Here is a tiny trained network, its code and every weight. The questions are about switching its units off for an input and a class, where a switched-off unit gives its printed mean instead of its output.

import numpy as np


def w(rows, s, z=0):
    codes = np.array(rows[::2]) - 128.0
    scale = np.full(codes.shape[1], s)
    scale[-1] = z or s
    return codes * scale


def norm(h):
    return h / np.sqrt((h * h).mean(-1, keepdims=True) + 1e-5)


def f(y):
    return y / 2 * (1 + np.tanh(0.7978845608 * (y + 0.044715 * y**3)))


def log_softmax(a):
    a = a - a.max(-1, keepdims=True)
    return a - np.log(np.exp(a).sum(-1, keepdims=True))


def net(x, mask):
    res = np.array(x, float).reshape(1, 6) / 4 @ E
    u = 0
    for l in range(2):
        y = f(norm(res) @ A[l][:, :-1].T + A[l][:, -1])
        res = res + np.where(mask[u : u + 10], y, B[l][:, -1]) @ B[l][:, :-1]
        u += 10
    return log_softmax(norm(res)[-1] @ U[:, :-1].T + U[:, -1])


A, B = {}, {}
E = w([
[117,255,128,236],'x0',
[187,93,75,163],'x1',
[130,128,130,131],'x2',
[49,132,40,87],'x3',
[130,128,126,123],'x4',
[194,236,108,24],'x5',
],0.0061)
A[0] = w([
[136,99,78,116,176],'0.n1',
[82,119,81,103,90],'0.n2',
[111,164,89,181,169],'0.n3',
[225,93,52,168,145],'0.n4',
[169,121,247,134,142],'0.n5',
[156,187,120,95,3],'0.n6',
[173,132,104,94,118],'0.n7',
[154,147,109,95,128],'0.n8',
[57,151,215,79,89],'0.n9',
[36,145,82,104,149],'0.n10',
],0.014,0.0034)
B[0] = w([
[119,154,155,166,187],'0.n1',
[179,162,103,119,177],'0.n2',
[184,132,222,170,215],'0.n3',
[17,200,54,127,229],'0.n4',
[181,136,2,118,254],'0.n5',
[65,129,167,110,174],'0.n6',
[46,129,171,122,175],'0.n7',
[113,99,153,162,171],'0.n8',
[8,163,46,207,204],'0.n9',
[237,118,75,156,239],'0.n10',
],0.009,0.0048)
A[1] = w([
[187,146,148,161,245],'1.n1',
[128,1,126,65,42],'1.n2',
[140,201,167,48,207],'1.n3',
[36,168,174,144,161],'1.n4',
[140,24,121,243,145],'1.n5',
[55,118,219,147,111],'1.n6',
[227,114,67,143,122],'1.n7',
[55,53,39,45,205],'1.n8',
[129,77,174,105,24],'1.n9',
[133,226,109,72,253],'1.n10',
],0.0094,0.0028)
B[1] = w([
[153,93,131,90,171],'1.n1',
[155,156,167,163,154],'1.n2',
[94,67,155,104,164],'1.n3',
[184,91,115,169,161],'1.n4',
[70,105,156,10,206],'1.n5',
[155,88,71,119,128],'1.n6',
[153,118,77,64,188],'1.n7',
[173,164,169,192,254],'1.n8',
[126,212,66,148,112],'1.n9',
[116,49,123,110,225],'1.n10',
],0.011,0.0073)
U = w([
[27,5,205,38,143],'0',
[202,75,55,62,135],'1',
[48,149,101,186,124],'2',
[150,71,145,123,225],'3',
[225,108,240,156,92],'4',
[131,63,128,114,186],'5',
[94,187,185,59,2],'6',
],0.012,0.0096)

Each question gives the input, the list of numbers given to net, and the class t.
The units are the neurons (one row each of A and B). Each row of codes is followed by its name. A weight is (code - 128) times the scale printed after its matrix; where a second scale follows, it is the last column's (A, B and U).
mask holds one flag per neuron, layer by layer. A switched-off neuron (its flag False) gives its mean, the last column of its row in B, instead of its output. The means were averaged over made-up inputs and are rounded, as every weight is.
A unit's drop is (log p(t) with every unit on - log p(t) with that unit switched off) / (log p(t) with every unit on - log p(t) with every unit switched off).
The circuit of an input: a set's keep is (log p(t) with only the set's units on - log p(t) with every unit switched off) / (log p(t) with every unit on - log p(t) with every unit switched off). Starting from the 12 units with the biggest drops (on a tie, the unit counted first), units are removed one at a time, each time the one whose removal leaves the highest keep (on an exact tie, the one counted first), for as long as the keep stays at least 0.8.
units of the circuit, in order: the units of the circuit, biggest drop first
unit that matters most: the unit with the biggest drop
k most important neurons: the k neurons with the biggest drops, biggest first
top k neurons in layer l: the k neurons of layer l with the biggest drops, biggest first
input [-4,5,-4,-7,4,-3], class 1: units of the circuit, in order : (0.n5; 1.n7)
input [7,-2,-2,2,0,-8], class 0: units of the circuit, in order : (1.n5; 0.n4)
input [4,-6,8,-8,6,6], class 1: units of the circuit, in order : (0.n5)
input [-7,3,-7,-4,-4,-5], class 4: 4 most important neurons : (1.n8; 1.n2; 0.n10; 0.n3)
input [8,-3,6,-4,2,-6], class 4: units of the circuit, in order : (0.n3; 0.n4)
input [6,-7,8,-8,5,5], class 1: units of the circuit, in order : (0.n5; 1.n8)
input [8,-7,7,0,7,-3], class 4: top 2 neurons in layer 1 : (1.n4; 1.n1)
input [-6,-4,3,1,-4,-5], class 4: 2 most important neurons : (1.n8; 1.n2)
input [-3,-5,5,4,3,0], class 2: 2 most important neurons : (0.n9; 0.n3)
input [4,-8,2,-6,6,-3], class 2: top 3 neurons in layer 0 : (0.n9; 0.n10; 0.n2)
input [-8,5,8,5,-6,-3], class 4: 2 most important neurons : (1.n8; 0.n5)
input [7,8,-2,-4,6,5], class 2: 2 most important neurons : (0.n4; 1.n8)
input [5,5,-4,4,-2,-5], class 0: top 4 neurons in layer 0 : (0.n5; 0.n3; 0.n9; 0.n4)
input [7,5,-6,1,1,2], class 4: units of the circuit, in order : (0.n3)
input [-4,4,-2,3,-5,6], class 0: 2 most important neurons : (0.n9; 1.n3)
input [-8,5,-6,-1,-1,-1], class 4: 2 most important neurons : (1.n8; 0.n9)
input [5,-7,5,7,7,-3], class 1: 2 most important neurons : (0.n10; 0.n4)
input [2,7,2,-1,-3,-7], class 0: 3 most important neurons : (1.n5; 0.n9; 1.n8)
input [-5,3,3,7,8,8], class 0: 2 most important neurons : (0.n5; 0.n7)
input [5,-4,6,7,7,3], class 1: unit that matters most : 0.n10
input [-7,2,-7,4,-5,3], class 4: units of the circuit, in order : (0.n5; 1.n8)
